Below are the code and all the weights of a small trained network. Each question names an input and a class and asks about switching units off, where a switched-off unit gives its printed mean instead of its output.

import numpy as np


def w(rows, s, z=0):
    codes = np.array(rows[::2]) - 128.0
    scale = np.full(codes.shape[1], s)
    scale[-1] = z or s
    return codes * scale


def f(y):
    return np.maximum(y, 0)


def log_softmax(a):
    a = a - a.max(-1, keepdims=True)
    return a - np.log(np.exp(a).sum(-1, keepdims=True))


def net(x, mask):
    res = np.array(x, float).reshape(1, 3) / 4 @ E
    y = f(res @ A[0][:, :-1].T + A[0][:, -1])
    res = res + np.where(mask, y, B[0][:, -1]) @ B[0][:, :-1]
    return log_softmax(res[-1] @ U[:, :-1].T + U[:, -1])


A, B = {}, {}
E = w([
[181,25,230,35,29,132,128,130,68,84,125,48],'x0',
[171,196,110,186,38,102,226,22,81,103,6,136],'x1',
[206,69,97,192,159,245,174,82,92,182,173,131],'x2',
],0.012)
A[0] = w([
[56,210,146,73,129,66,108,139,190,63,89,99,48],'N0',
[72,137,118,103,203,166,75,185,190,173,216,136,67],'N1',
[198,85,90,177,169,223,144,34,130,159,184,116,50],'N2',
[183,114,104,188,141,186,129,108,109,150,134,141,12],'N3',
[150,183,101,113,110,91,149,54,99,142,73,151,102],'N4',
[38,173,110,66,102,54,99,129,184,83,70,156,58],'N5',
[90,83,157,94,187,139,15,230,184,165,178,82,68],'N6',
[162,162,115,184,64,113,173,61,92,107,83,132,83],'N7',
[62,199,193,130,128,53,98,180,161,60,65,168,45],'N8',
[78,169,116,99,90,28,87,163,145,47,65,140,73],'N9',
[194,65,195,70,40,107,133,125,52,53,115,68,162],'N10',
[96,208,53,180,191,98,154,151,174,159,114,144,178],'N11',
[189,116,90,178,164,230,192,100,39,209,120,145,4],'N12',
[147,247,102,160,64,121,160,23,86,89,20,110,82],'N13',
[168,184,114,168,110,103,167,72,94,84,40,111,84],'N14',
[67,196,61,194,195,92,146,95,213,133,125,147,169],'N15',
[180,54,211,132,40,102,103,132,61,77,90,59,148],'N16',
[117,197,59,167,165,116,143,101,158,155,97,174,145],'N17',
[72,176,37,201,160,70,157,107,174,177,121,175,153],'N18',
],0.011,0.0044)
B[0] = w([
[186,49,92,169,207,184,207,145,155,172,69,202,194],'N0',
[85,204,83,80,92,42,63,202,89,63,141,177,217],'N1',
[205,17,86,146,198,187,203,188,144,196,69,216,216],'N2',
[85,80,99,173,143,128,168,132,136,186,108,105,177],'N3',
[124,129,106,46,86,34,67,190,94,51,105,143,193],'N4',
[159,75,101,169,183,166,182,185,117,242,66,138,196],'N5',
[121,212,90,94,80,38,53,179,57,32,64,172,222],'N6',
[124,150,58,89,90,61,51,162,94,106,87,146,213],'N7',
[121,54,52,158,174,175,187,128,126,204,68,165,196],'N8',
[162,50,82,142,197,183,181,157,101,222,104,142,203],'N9',
[118,190,186,185,65,144,223,40,203,90,199,52,247],'N10',
[143,166,214,161,79,180,160,78,153,54,174,63,221],'N11',
[185,44,50,215,205,173,183,188,151,195,60,181,219],'N12',
[131,166,89,80,56,2,32,179,74,81,94,213,254],'N13',
[105,140,100,58,101,76,44,184,82,72,115,171,215],'N14',
[71,143,185,170,65,142,151,40,210,70,198,61,227],'N15',
[105,208,203,203,77,228,186,80,201,76,199,78,234],'N16',
[95,177,196,188,107,139,219,108,164,104,186,63,209],'N17',
[72,153,210,164,99,123,199,61,185,69,160,53,225],'N18',
],0.0097,0.027)
U = w([
[101,187,210,159,68,160,204,66,167,63,171,42,226],'0',
[96,186,71,80,97,42,9,209,63,48,75,194,132],'1',
[136,18,57,183,192,186,211,188,136,224,61,191,3],'2',
],0.012,0.0032)

Each question gives the input, the list of numbers given to net, and the class t.
The units are the neurons (one row each of A and B). Each row of codes is followed by its name. A weight is (code - 128) times the scale printed after its matrix; where a second scale follows, it is the last column's (A, B and U).
mask holds one flag per neuron, in row order. A switched-off neuron (its flag False) gives its mean, the last column of its row in B, instead of its output. The means were averaged over made-up inputs and are rounded, as every weight is.
A unit's drop is (log p(t) with every unit on - log p(t) with that unit switched off) / (log p(t) with every unit on - log p(t) with every unit switched off).
top k neurons: the k neurons with the biggest drops, biggest first
drop of u: that unit's drop, to one decimal
input [1,-2,-3], class 2: top neuron	[N13]
input [-7,7,-8], class 2: top 4 neurons	[N5, N8, N9, N0]
input [-6,0,7], class 2: top 4 neurons	[N12, N2, N10, N16]
input [-8,0,-8], class 0: top 2 neurons	[N15, N11]
input [0,-6,6], class 1: top 2 neurons	[N6, N1]
input [5,6,6], class 1: top 3 neurons	[N13, N7, N14]
input [1,-7,8], class 2: top 3 neurons	[N2, N13, N12]
input [2,3,4], class 2: top 3 neurons	[N6, N1, N12]
input [4,5,2], class 1: top 2 neurons	[N13, N7]
input [6,8,-4], class 1: drop of N15	0.0
input [-1,-6,-8], class 2: drop of N5	0.2
input [3,4,-3], class 1: drop of N13	0.4
